Below is a small trained network, with its code and all its weights. Each question gives an input and a target symbol and asks what happens when units are switched off, that is, made to give their printed mean instead of their output.

import numpy as np


def w(rows, s, z=0):
    codes = np.array(rows[::2]) - 128.0
    scale = np.full(codes.shape[1], s)
    scale[-1] = z or s
    return codes * scale


def f(y):
    return y / 2 * (1 + np.tanh(0.7978845608 * (y + 0.044715 * y**3)))


def softmax(a):
    e = np.exp(a - a.max(-1, keepdims=True))
    return e / e.sum(-1, keepdims=True)


def log_softmax(a):
    a = a - a.max(-1, keepdims=True)
    return a - np.log(np.exp(a).sum(-1, keepdims=True))


def net(x, mask):
    ids = ['αβγδεζηθλμσω'.index(c) for c in x.split()]
    T = len(ids)
    res = E[ids] + P[:T]
    q, k, v = (res @ M[0].T for M in (Q, K, V))
    z = softmax(np.where(np.tri(T) > 0, q @ k.T / 3**0.5, -1e9)) @ v
    res = res + np.where(mask[0], z, O[0][:, -1]) @ O[0][:, :-1]
    y = f(res @ A[0][:, :-1].T + A[0][:, -1])
    res = res + np.where(mask[1:13], y, B[0][:, -1]) @ B[0][:, :-1]
    return log_softmax(res[-1] @ U[:, :-1].T + U[:, -1])


Q, K, V, O, A, B = {}, {}, {}, {}, {}, {}
E = w([
[234,126,80,123,95],'α',
[72,138,150,186,107],'β',
[136,118,140,109,92],'γ',
[95,182,152,145,123],'δ',
[101,107,163,180,126],'ε',
[170,96,130,52,87],'ζ',
[252,94,139,132,77],'η',
[64,156,148,94,130],'θ',
[182,139,152,165,107],'λ',
[108,116,88,123,85],'μ',
[38,55,152,146,128],'σ',
[44,133,124,154,161],'ω',
],0.027)
P = w([
[136,158,87,99,130],'0',
[86,83,134,114,128],'1',
[93,140,102,167,8],'2',
[152,144,98,130,146],'3',
[77,56,129,104,130],'4',
[85,117,118,115,28],'5',
[162,163,89,124,139],'6',
[67,77,130,103,127],'7',
[69,112,139,128,48],'8',
[174,176,81,118,135],'9',
],0.012)
Q[0] = w([
[142,147,82,141,140],'H1',
[137,206,65,199,124],'H1',
[160,90,158,96,254],'H1',
],0.0085)
K[0] = w([
[140,150,126,152,190],'H1',
[210,161,202,60,254],'H1',
[111,2,225,185,118],'H1',
],0.0063)
V[0] = w([
[168,63,226,133,165],'H1',
[202,255,166,110,145],'H1',
[154,122,203,189,190],'H1',
],0.0095)
O[0] = w([
[137,65,255,90,175,34],'H1',
[115,231,148,95,94,104],'H1',
[138,199,202,131,123,2],'H1',
],0.0082,0.0052)
A[0] = w([
[53,190,137,127,221,75],'N1',
[66,78,120,134,71,254],'N2',
[125,173,48,108,128,207],'N3',
[100,93,205,102,85,164],'N4',
[211,105,184,119,157,52],'N5',
[81,147,84,63,250,225],'N6',
[118,43,208,148,99,74],'N7',
[240,150,135,228,153,177],'N8',
[172,92,101,172,124,176],'N9',
[139,210,127,99,221,77],'N10',
[128,208,119,249,254,139],'N11',
[29,111,175,203,60,108],'N12',
],0.0088,0.0032)
B[0] = w([
[117,121,90,69,69,156],'N1',
[135,193,199,133,198,255],'N2',
[120,166,145,253,112,212],'N3',
[169,185,87,126,199,151],'N4',
[121,130,92,81,151,164],'N5',
[65,54,105,85,36,151],'N6',
[74,126,135,62,99,170],'N7',
[39,179,192,88,149,206],'N8',
[75,143,107,110,215,208],'N9',
[104,225,125,108,30,133],'N10',
[215,35,192,161,55,159],'N11',
[236,95,99,53,119,223],'N12',
],0.0074,0.0093)
U = w([
[154,219,59,96,184,3],'α',
[238,70,158,169,86,100],'β',
[167,109,121,145,119,133],'γ',
[159,123,162,128,16,101],'δ',
[170,77,228,185,126,196],'ε',
[255,58,36,76,70,53],'ζ',
[176,196,105,12,163,177],'η',
[32,143,133,86,99,73],'θ',
[102,166,212,119,138,107],'λ',
[99,117,75,176,167,209],'μ',
[77,87,143,119,157,119],'σ',
[116,27,120,123,39,105],'ω',
],0.0072,0.0056)

Each question gives the input, a string of symbols that net reads in full, and the target symbol t.
The units are the heads (3 rows each of Q, K, V and O) and the neurons (one row each of A and B). Each row of codes is followed by its name. A weight is (code - 128) times the scale printed after its matrix; where a second scale follows, it is the last column's (O, A, B and U).
mask holds one flag per unit, heads first, then neurons. A switched-off unit (its flag False) gives its mean, the last column of its rows in O or B, instead of its output. The means were averaged over made-up inputs and are rounded, as every weight is.
A unit's drop is (log p(t) with every unit on - log p(t) with that unit switched off) / (log p(t) with every unit on - log p(t) with every unit switched off).
The circuit of an input: a set's keep is (log p(t) with only the set's units on - log p(t) with every unit switched off) / (log p(t) with every unit on - log p(t) with every unit switched off). Starting from the 12 units with the biggest drops (on a tie, the unit counted first), units are removed one at a time, each time the one whose removal leaves the highest keep (on an exact tie, the one counted first), for as long as the keep stays at least 0.8.
circuit, biggest first: the units of the circuit, biggest drop first
most important unit: the unit with the biggest drop
k most important neurons: the k neurons with the biggest drops, biggest first
drop when u is switched off: that unit's drop, to one decimal
input η ε η ε γ, target η: 4 most important neurons : N4, N3, N7, N11
input η β η η β θ, target η: circuit, biggest first : N12, N4
input μ δ μ, target μ: 3 most important neurons : N3, N2, N9
input α η ζ η ω δ η θ λ θ, target θ: circuit, biggest first : N6, N12
input η λ ε, target η: 2 most important neurons : N12, N4
input ε ζ δ α γ β δ θ η α, target α: most important neuron : N3
input μ α μ η δ μ δ θ, target μ: 2 most important neurons : N3, N2
input η η η α σ η γ η ε θ, target θ: 2 most important neurons : N6, N12
input ε δ η ω ω ε η ω σ, target η: circuit, biggest first : N12, N4, N2
input η η ζ η, target η: 2 most important neurons : N8, N5
input μ ε μ δ η, target μ: circuit, biggest first : H1, N9, N12
input μ η λ, target μ: 2 most important neurons : N9, N11
input η η ζ η η η η μ θ, target η: 4 most important neurons : N12, N4, N2, N3
input ζ η θ ω, target ω: most important unit : N6
input δ η μ γ ε σ, target μ: 2 most important neurons : N2, N9
input λ η ζ μ δ δ η β σ, target η: 2 most important neurons : N12, N2
input μ δ μ β η μ η ζ, target μ: drop when N12 is switched off : 0.2
input μ γ μ ε μ, target μ: drop when H1 is switched off : 0.7
input η μ μ μ γ, target μ: drop when H1 is switched off : 0.9
input γ η η β ε η, target η: drop when N9 is switched off : 0.1
